Here is a tiny trained network, its code and every weight. The questions are about switching its units off for an input and a class, where a switched-off unit gives its printed mean instead of its output.

import numpy as np


def w(rows, s, z=0):
    codes = np.array(rows[::2]) - 128.0
    scale = np.full(codes.shape[1], s)
    scale[-1] = z or s
    return codes * scale


def f(y):
    return np.maximum(y, 0)


def log_softmax(a):
    a = a - a.max(-1, keepdims=True)
    return a - np.log(np.exp(a).sum(-1, keepdims=True))


def net(x, mask):
    res = np.array(x, float).reshape(1, 8) / 4 @ E
    y = f(res @ A[0][:, :-1].T + A[0][:, -1])
    res = res + np.where(mask, y, B[0][:, -1]) @ B[0][:, :-1]
    return log_softmax(res[-1] @ U[:, :-1].T + U[:, -1])


A, B = {}, {}
E = w([
[128,132,127,127,128],'x0',
[248,181,114,63,13],'x1',
[127,131,127,127,128],'x2',
[153,116,6,56,195],'x3',
[167,220,183,123,202],'x4',
[130,129,121,130,128],'x5',
[96,99,245,2,128],'x6',
[121,127,131,128,126],'x7',
],0.0088)
A[0] = w([
[103,108,138,47,155,70],'neuron 0',
[134,142,180,57,173,254],'neuron 1',
[71,2,87,130,40,80],'neuron 2',
[80,107,182,186,79,72],'neuron 3',
[163,102,56,81,194,67],'neuron 4',
[70,126,45,75,173,125],'neuron 5',
[127,103,188,70,168,1],'neuron 6',
[119,67,236,40,133,47],'neuron 7',
[114,134,210,227,73,104],'neuron 8',
[154,172,101,196,155,174],'neuron 9',
[56,135,147,156,219,118],'neuron 10',
[146,224,179,133,210,217],'neuron 11',
[101,127,140,58,108,43],'neuron 12',
[52,29,150,187,228,6],'neuron 13',
],0.0088,0.0038)
B[0] = w([
[106,176,123,215,115,174],'neuron 0',
[129,60,92,163,110,230],'neuron 1',
[211,68,181,81,255,233],'neuron 2',
[84,215,179,93,141,193],'neuron 3',
[74,231,132,77,141,218],'neuron 4',
[66,185,156,67,153,223],'neuron 5',
[137,121,106,204,190,167],'neuron 6',
[126,173,57,233,157,215],'neuron 7',
[17,170,129,97,183,228],'neuron 8',
[123,61,72,184,183,221],'neuron 9',
[196,127,154,119,27,232],'neuron 10',
[157,44,205,88,153,251],'neuron 11',
[149,153,61,235,100,158],'neuron 12',
[235,177,135,139,5,254],'neuron 13',
],0.007,0.0079)
U = w([
[104,118,38,242,153,48],'0',
[205,189,129,101,8,73],'1',
[107,117,122,116,135,254],'2',
[44,214,140,72,161,31],'3',
[160,23,164,93,204,67],'4',
[113,103,107,126,119,223],'5',
[106,101,106,126,115,203],'6',
],0.011,0.0073)

Each question gives the input, the list of numbers given to net, and the class t.
The units are the neurons (one row each of A and B). Each row of codes is followed by its name. A weight is (code - 128) times the scale printed after its matrix; where a second scale follows, it is the last column's (A, B and U).
mask holds one flag per neuron, in row order. A switched-off neuron (its flag False) gives its mean, the last column of its row in B, instead of its output. The means were averaged over made-up inputs and are rounded, as every weight is.
A unit's drop is (log p(t) with every unit on - log p(t) with that unit switched off) / (log p(t) with every unit on - log p(t) with every unit switched off).
The circuit of an input: a set's keep is (log p(t) with only the set's units on - log p(t) with every unit switched off) / (log p(t) with every unit on - log p(t) with every unit switched off). Starting from the 12 units with the biggest drops (on a tie, the unit counted first), units are removed one at a time, each time the one whose removal leaves the highest keep (on an exact tie, the one counted first), for as long as the keep stays at least 0.8.
units of the circuit, in order: the units of the circuit, biggest drop first
top k neurons: the k neurons with the biggest drops, biggest first
drop when u is switched off: that unit's drop, to one decimal
input [1,-2,-1,-6,1,4,6,6], class 0: units of the circuit, in order -> (neuron 7; neuron 6)
input [-6,2,4,8,6,-4,-2,7], class 3: units of the circuit, in order -> (neuron 4)
input [-2,2,4,7,8,4,-3,-1], class 4: top 3 neurons -> (neuron 11; neuron 9; neuron 8)
input [-2,-7,5,-5,-4,-8,-5,-7], class 5: top 2 neurons -> (neuron 8; neuron 2)
input [8,5,7,-8,-2,1,-3,-3], class 3: units of the circuit, in order -> (neuron 8; neuron 13)
input [8,-8,5,-1,3,5,-5,1], class 1: units of the circuit, in order -> (neuron 13; neuron 10)
input [-1,4,-3,2,8,-4,-7,0], class 4: units of the circuit, in order -> (neuron 11; neuron 13)
input [-4,-3,-7,-5,2,5,8,0], class 0: units of the circuit, in order -> (neuron 7; neuron 6)
input [-7,-1,4,7,-5,3,7,0], class 0: top 3 neurons -> (neuron 7; neuron 12; neuron 0)
input [-6,-8,4,-8,-8,0,-7,0], class 1: top 3 neurons -> (neuron 13; neuron 10; neuron 3)
input [6,2,-8,-7,-8,5,-5,-7], class 2: units of the circuit, in order -> (neuron 8; neuron 2)
input [-6,7,-2,-7,-7,-6,5,8], class 6: units of the circuit, in order -> (neuron 13; neuron 8)
input [4,7,5,-8,1,-5,3,-2], class 3: top 4 neurons -> (neuron 8; neuron 13; neuron 10; neuron 3)
input [-3,7,8,4,5,-4,-3,2], class 2: units of the circuit, in order -> (neuron 13)
input [3,4,-8,-5,8,0,1,-8], class 2: top 2 neurons -> (neuron 2; neuron 8)
input [6,-2,-7,8,2,7,-3,5], class 3: top 2 neurons -> (neuron 4; neuron 5)
input [3,-4,-5,-8,-7,5,-3,4], class 3: units of the circuit, in order -> (neuron 8; neuron 3)
input [-2,7,-1,8,-4,6,2,-8], class 3: top 4 neurons -> (neuron 13; neuron 4; neuron 10; neuron 5)
input [6,-5,-4,2,-1,0,5,0], class 0: top 3 neurons -> (neuron 7; neuron 6; neuron 0)
input [-2,0,0,-7,-8,0,-6,5], class 4: units of the circuit, in order -> (neuron 2)
input [5,-8,7,-6,8,7,-5,4], class 1: top 2 neurons -> (neuron 13; neuron 10)
input [-4,-7,7,7,3,2,-4,-1], class 1: top 3 neurons -> (neuron 13; neuron 10; neuron 8)
input [3,-6,0,5,7,7,-3,0], class 4: top 2 neurons -> (neuron 11; neuron 9)
input [8,-5,0,8,-2,-3,-1,-6], class 3: top 2 neurons -> (neuron 5; neuron 4)
input [7,1,0,-8,2,-1,1,-7], class 3: top 2 neurons -> (neuron 8; neuron 3)
input [1,-3,-6,-2,-8,-8,-1,2], class 4: drop when neuron 2 is switched off -> 1.4
input [-3,2,4,3,8,2,5,-7], class 4: drop when neuron 8 is switched off -> 0.1
input [-6,1,0,4,-6,-6,-2,6], class 4: drop when neuron 2 is switched off -> 0.9
